Below are the code and all the weights of a small trained network. Each question names an input and a class and asks about switching units off, where a switched-off unit gives its printed mean instead of its output.

import numpy as np


def w(rows, s, z=0):
    codes = np.array(rows[::2]) - 128.0
    scale = np.full(codes.shape[1], s)
    scale[-1] = z or s
    return codes * scale


def f(y):
    return y / 2 * (1 + np.tanh(0.7978845608 * (y + 0.044715 * y**3)))


def log_softmax(a):
    a = a - a.max(-1, keepdims=True)
    return a - np.log(np.exp(a).sum(-1, keepdims=True))


def net(x, mask):
    res = np.array(x, float).reshape(1, 8) / 4 @ E
    y = f(res @ A[0][:, :-1].T + A[0][:, -1])
    res = res + np.where(mask, y, B[0][:, -1]) @ B[0][:, :-1]
    return log_softmax(res[-1] @ U[:, :-1].T + U[:, -1])


A, B = {}, {}
E = w([
[187,174,92,97,162,3,125,79,183,97],'x0',
[107,143,98,110,95,210,43,180,233,184],'x1',
[169,122,38,201,152,119,168,69,159,31],'x2',
[168,51,101,241,29,115,112,157,115,163],'x3',
[237,103,160,107,86,114,123,215,167,114],'x4',
[149,97,203,132,57,68,133,204,119,124],'x5',
[67,141,151,179,60,16,143,106,118,140],'x6',
[89,195,154,100,84,162,224,167,137,53],'x7',
],0.0067)
A[0] = w([
[166,167,158,46,212,84,95,96,154,121,126],'neuron 0',
[221,122,80,91,142,101,127,189,171,118,232],'neuron 1',
[105,202,97,57,218,128,82,54,159,141,190],'neuron 2',
[130,178,105,68,211,102,107,89,152,141,164],'neuron 3',
[117,137,183,141,63,2,153,120,133,122,91],'neuron 4',
[104,84,199,95,143,195,119,161,39,194,221],'neuron 5',
[137,162,160,111,91,40,154,118,125,142,254],'neuron 6',
[93,180,111,116,158,132,237,101,67,52,99],'neuron 7',
[142,145,156,67,132,132,92,211,166,128,44],'neuron 8',
[129,57,63,195,167,101,141,36,97,119,220],'neuron 9',
],0.0076,0.0022)
B[0] = w([
[117,159,59,140,101,148,25,177,151,242,210],'neuron 0',
[216,58,168,182,72,184,113,136,111,96,214],'neuron 1',
[38,230,88,139,175,154,45,166,230,210,253],'neuron 2',
[99,180,56,157,121,181,32,131,146,204,214],'neuron 3',
[37,214,183,56,178,51,109,178,100,174,207],'neuron 4',
[145,59,208,43,83,6,111,254,61,188,243],'neuron 5',
[28,193,162,124,165,28,138,143,87,130,193],'neuron 6',
[131,200,210,120,199,111,202,48,60,9,231],'neuron 7',
[196,104,163,163,53,152,182,174,204,59,192],'neuron 8',
[164,142,47,204,161,158,74,24,88,142,251],'neuron 9',
],0.0066,0.0073)
U = w([
[82,62,85,65,109,145,211,76,197,112,2],'0',
[188,125,176,101,100,237,215,147,191,1,76],'1',
[226,36,58,217,84,130,71,69,111,142,122],'2',
[37,200,72,162,116,169,59,140,156,204,198],'3',
[113,190,154,98,212,62,202,42,57,34,116],'4',
[126,86,212,45,77,63,102,244,119,173,185],'5',
],0.0077,0.0072)

Each question gives the input, the list of numbers given to net, and the class t.
The units are the neurons (one row each of A and B). Each row of codes is followed by its name. A weight is (code - 128) times the scale printed after its matrix; where a second scale follows, it is the last column's (A, B and U).
mask holds one flag per neuron, in row order. A switched-off neuron (its flag False) gives its mean, the last column of its row in B, instead of its output. The means were averaged over made-up inputs and are rounded, as every weight is.
A unit's drop is (log p(t) with every unit on - log p(t) with that unit switched off) / (log p(t) with every unit on - log p(t) with every unit switched off).
The circuit of an input: a set's keep is (log p(t) with only the set's units on - log p(t) with every unit switched off) / (log p(t) with every unit on - log p(t) with every unit switched off). Starting from all 10 units, units are removed one at a time, each time the one whose removal leaves the highest keep (on an exact tie, the one counted first), for as long as the keep stays at least 0.8.
circuit, biggest first: the units of the circuit, biggest drop first
unit that matters most: the unit with the biggest drop
k most important neurons: the k neurons with the biggest drops, biggest first
drop when u is switched off: that unit's drop, to one decimal
input [-4,-5,1,3,-3,-5,-3,-3], class 2: unit that matters most : neuron 9
input [5,-5,-5,6,-2,-3,4,-3], class 4: 3 most important neurons : [neuron 2; neuron 0; neuron 3]
input [-2,-3,-2,7,-2,-8,-6,1], class 2: circuit, biggest first : [neuron 2; neuron 4]
input [8,-7,-7,-6,-5,-2,0,7], class 3: 2 most important neurons : [neuron 0; neuron 2]
input [6,8,-1,5,-3,3,6,2], class 5: circuit, biggest first : [neuron 2; neuron 9]
input [5,3,2,-2,0,7,-6,0], class 2: 2 most important neurons : [neuron 1; neuron 5]
input [6,7,-3,0,6,-3,4,8], class 1: circuit, biggest first : [neuron 5; neuron 8]
input [-7,2,7,2,7,-4,7,2], class 2: 2 most important neurons : [neuron 2; neuron 7]
input [8,5,2,7,6,-7,1,8], class 1: 2 most important neurons : [neuron 9; neuron 0]
input [-6,7,4,-8,6,3,-4,-4], class 1: 4 most important neurons : [neuron 8; neuron 4; neuron 1; neuron 6]
input [-3,-2,0,-4,-8,8,-6,-2], class 5: 2 most important neurons : [neuron 5; neuron 9]
input [-8,5,2,3,3,-7,0,1], class 5: 2 most important neurons : [neuron 9; neuron 2]
input [4,-3,-5,-7,6,-3,-3,2], class 3: drop when neuron 3 is switched off : 0.0
input [-3,7,-2,-4,1,4,-6,-6], class 5: most important neuron : [neuron 5]
input [-4,2,6,-8,6,3,6,8], class 4: drop when neuron 7 is switched off : 0.3
input [-6,6,-6,-4,-6,4,-2,-7], class 5: drop when neuron 5 is switched off : 0.4
input [-7,-3,0,8,-4,-4,-6,3], class 5: drop when neuron 5 is switched off : 1.2
